Each row has a class, written after it.
 -6  12  -7   6 -13   5   2  -6  -4  19   3   9   2 -10  -4  -6  11  -1  -3  11  16 -28   1   0  -1  -8 -16  10 -> H
 -8  -5   0   0  -8  15  -4   3 -10  16   0  10  -5  -4  21   6  30  18  -4   1   2 -12   9  -3  13  -5   5 -10 -> R
-16  16   7  10   9   4   1   6  -9   6  -2  15   0 -15  22  -4  24  -5 -16   1  -6 -53   4 -26  25 -22  12   2 -> A
-11   7   5   8 -14   5   3  -5  -2  19   6  16  12  -9  10   1  16   4  -6  16  16 -29   3  -2   4  -2 -21   3 -> H
-21  -4   5   1 -21   9  -7 -21  -7  17   7  11  -7   5  28   1  15   2  -4   8   8 -16  13  -5  11 -13   0 -12 -> C
-13   6  10   4 -14   9   1 -14  -7  18   4  10   8  -2  10   1  16   5  -2   6  15 -20   3  -1   1  -8 -10  -2 -> H
-10   7  -6   6  -4  10  -3  -5  -4   6   7  10  -8  -4  13   0  18  -4  -7   5   3 -21   8 -10   6  -6   6  -1 -> C
-14   4  -5   9 -12  12  -3 -10  -6  13  10  -2 -13  -2  14   0  12   3   8  -1  13 -30   1  -5  17 -21  17  -2 -> R
-20  17  -7  -2 -11  16  -8 -11   5   9   1  14 -15  -2   8  -8  10  -4  -3  15  -1 -27  17  -1  -1  -4  -7   3 -> C
-13   8   7  -4 -13   2   2 -14  10  -4  -1  -3   2   8  -1 -12  -2  -2  21   5   8 -15  10   6   3 -14 -14  -9 -> A
-18   6   7   3  -7  11  -1  -9  -8  18  13  10  -1   4  12   2  16   7  -1   1  12 -12   3   1  -3 -13  -8  -9 -> H
-16  -2  -1  -5 -13  12   1   2  -1  20  -2  20  17  -3  20  -2  31  15 -13  14   2 -13   5   1   4   4 -18  -8 -> R
-13   3   5   8  -9   9   2  -6 -12  18  13  12   7   3  11   0  16   7  -6   3  13 -15   2  -1  -4 -12 -12  -3 -> H
 -4  -1 -18   3 -26  11  -3   8 -13  25  -4  16  -3 -18   8   7  26   7  -9  18   2 -33   4   0  10   8  -9   9 -> R
-32  11  32 -19   4  -6  11   3   8   0 -20   9  27   8  26   4  20  -9   8  33 -10 -34  -1  -6  19 -15  -7 -19 -> A
 -8   8  -1  -9  -3  10   3  23  -6  -1  -2   6  -3  -7  10   2  13  25   1   6   0 -20   6   3   6  -7   0  -3 -> R
-16  -4  15  10 -11   9   1 -11  -1  22  10  12   1   9  13   1  17   7  -6  10  13 -11   1  -4   3  -1 -15  -8 -> H
-25  19   2  -2 -20  10  -8 -19  -6  35   8   8 -15  10  24   3  15  -2   1   4   4 -16  13  -8   9 -16   4 -15 -> C
 -4 -10  10   4  -1  -6   7   7   0   9   2  12  10  -2  20  -6  10   4 -12  17   4  -7   3  -3   7   9 -10  -8 -> C
-10   0  13   7 -12   6   5  -7  -2  17   6   9   7  -1   8  -1  11   1   0   7  12 -14   2   0   2  -4 -13  -4 -> H
-16   5   0   0 -13  13  -6  -5  -6  15   7  14  -5  -5  21   0  14   2  -6   3   6 -20  12  -9   5 -14   2  -9 -> C
-13   2 -13  28   5  14  -7   8  -8  30  25   3 -27  -5   0  -6  23   5   3 -14   6 -31   4  -7  18   4  -6  23 -> A
-17  13  14  25   7   6  -8 -19  10  27  12   8  -9   6   2   6   3 -11  -7  17  15 -25  -4  -6  -4  -8  -7  12 -> A
-15  17  -8   3   3   0   0  -7  -7   4  23  -8   2  -8  -1  -9  16  14   4 -34  18 -23   0 -18   1 -54  25  -4 -> A
-17   3   2   2 -17  10  -7 -12  -9  14  11  21 -10   2  16  -1  13  23  -8   0   6 -20  12  -5   9 -14   2  -7 -> C
 12   0   7  21  12  25  -3 -13  14  -2 -14   6  -1  -1   1  -3  -4  21 -20  12  17 -13  -5 -10   3   2  16   8 -> A
 -6   5 -11   1 -13   6   2   0  -1  15  -5  14   8 -16   5  -8  15   0  -8  18   6 -25   5  -2   8   1 -17  11 -> C
-20  15  -5   4 -15   7  -6  -9  -5  18   5  12  -3  -5  11  -8  17   1  -8   8   4 -31   9  -8  10 -10  -6   0 -> C
-28  12  17   9 -18  11  -7   8 -11  34   7  -8  -3  17   1  21  13  14   7   6  21 -31 -14  -2  28 -24  -1  -1 -> A
-14   8   3   1 -19   9  -1 -18  -5  13   7   9  -8   3  10  -4  15   5   3  -2  18 -15  11  -2   2 -15  -5  -6 -> H
  1 -12   1   2 -19  10  10  -8   6  10 -16  13 -10   6   5   5  11  -6  35  29   7 -13   4  26  -4  20 -29  -1 -> A
